Below are the code and all the weights of a small trained network. Each question names an input and a class and asks about switching units off, where a switched-off unit gives its printed mean instead of its output.

import numpy as np


def w(rows, s, z=0):
    codes = np.array(rows[::2]) - 128.0
    scale = np.full(codes.shape[1], s)
    scale[-1] = z or s
    return codes * scale


def f(y):
    return y / 2 * (1 + np.tanh(0.7978845608 * (y + 0.044715 * y**3)))


def log_softmax(a):
    a = a - a.max(-1, keepdims=True)
    return a - np.log(np.exp(a).sum(-1, keepdims=True))


def net(x, mask):
    res = np.array(x, float).reshape(1, 4) / 4 @ E
    y = f(res @ A[0][:, :-1].T + A[0][:, -1])
    res = res + np.where(mask, y, B[0][:, -1]) @ B[0][:, :-1]
    return log_softmax(res[-1] @ U[:, :-1].T + U[:, -1])


A, B = {}, {}
E = w([
[91,9,82,69,44,153,189,183,164],'x0',
[255,175,38,186,84,152,22,209,120],'x1',
[159,156,183,193,39,111,211,208,244],'x2',
[229,168,128,65,195,129,165,69,238],'x3',
],0.0076)
A[0] = w([
[129,81,102,2,166,140,157,77,142,217],'n0',
[162,149,88,114,99,137,40,149,117,135],'n1',
[40,72,142,115,120,101,106,126,29,121],'n2',
[154,116,107,83,123,170,114,119,89,91],'n3',
[183,154,156,92,139,144,147,113,175,202],'n4',
[156,150,147,122,118,134,199,119,236,84],'n5',
[162,162,134,171,171,117,116,109,137,126],'n6',
[148,197,165,136,237,108,112,47,129,171],'n7',
[149,139,145,146,61,109,131,165,111,127],'n8',
[102,142,83,121,116,139,116,124,141,83],'n9',
[124,110,150,135,81,117,164,185,195,183],'n10',
[151,119,74,121,161,187,93,132,96,2],'n11',
],0.012,0.0052)
B[0] = w([
[118,14,72,94,81,254,95,74,132,249],'n0',
[177,125,51,196,152,173,69,147,105,204],'n1',
[84,79,120,92,110,208,112,36,117,233],'n2',
[131,112,67,175,168,148,145,157,99,156],'n3',
[86,111,84,86,116,141,138,112,92,203],'n4',
[25,102,167,69,135,66,188,108,129,220],'n5',
[139,135,105,97,119,130,81,117,94,167],'n6',
[92,148,120,73,115,90,48,19,47,241],'n7',
[136,47,147,150,80,138,151,125,205,173],'n8',
[130,130,149,172,144,150,167,141,149,128],'n9',
[82,45,102,113,71,108,221,136,126,218],'n10',
[148,150,98,208,188,110,114,124,108,162],'n11',
],0.0097,0.013)
U = w([
[119,146,237,188,116,156,122,150,166,47],'0',
[187,179,193,98,186,112,128,165,172,3],'1',
[119,210,129,122,196,73,76,85,68,171],'2',
[72,80,131,54,102,171,133,71,115,235],'3',
[223,116,98,214,124,176,94,205,139,141],'4',
[148,164,188,96,198,108,102,184,183,6],'5',
[107,117,150,105,100,51,195,197,162,83],'6',
[216,254,142,125,108,60,51,134,117,9],'7',
],0.009,0.0035)

Each question gives the input, the list of numbers given to net, and the class t.
The units are the neurons (one row each of A and B). Each row of codes is followed by its name. A weight is (code - 128) times the scale printed after its matrix; where a second scale follows, it is the last column's (A, B and U).
mask holds one flag per neuron, in row order. A switched-off neuron (its flag False) gives its mean, the last column of its row in B, instead of its output. The means were averaged over made-up inputs and are rounded, as every weight is.
A unit's drop is (log p(t) with every unit on - log p(t) with that unit switched off) / (log p(t) with every unit on - log p(t) with every unit switched off).
The circuit of an input: a set's keep is (log p(t) with only the set's units on - log p(t) with every unit switched off) / (log p(t) with every unit on - log p(t) with every unit switched off). Starting from all 12 units, units are removed one at a time, each time the one whose removal leaves the highest keep (on an exact tie, the one counted first), for as long as the keep stays at least 0.8.
circuit, biggest first: the units of the circuit, biggest drop first
k most important neurons: the k neurons with the biggest drops, biggest first
drop of u: that unit's drop, to one decimal
input [6,4,5,4], class 6: circuit, biggest first : n0; n2
input [-8,2,4,8], class 2: circuit, biggest first : n0
input [-7,-7,-1,-3], class 2: circuit, biggest first : n0; n10
input [2,5,4,6], class 6: 3 most important neurons : n0; n2; n7
input [5,1,7,-8], class 6: 2 most important neurons : n0; n7
input [-5,-3,1,1], class 2: circuit, biggest first : n0; n2
input [-7,0,7,-3], class 6: circuit, biggest first : n0; n2
input [3,-3,7,-6], class 6: circuit, biggest first : n0; n7
input [-1,-2,5,-5], class 6: 2 most important neurons : n0; n7
input [8,8,4,5], class 6: 3 most important neurons : n0; n2; n7
input [0,6,7,-6], class 4: 2 most important neurons : n5; n1
input [3,7,6,8], class 6: drop of n0 : 0.4
input [-1,8,-7,-5], class 4: drop of n11 : 0.0
input [7,4,5,0], class 6: drop of n0 : 0.1
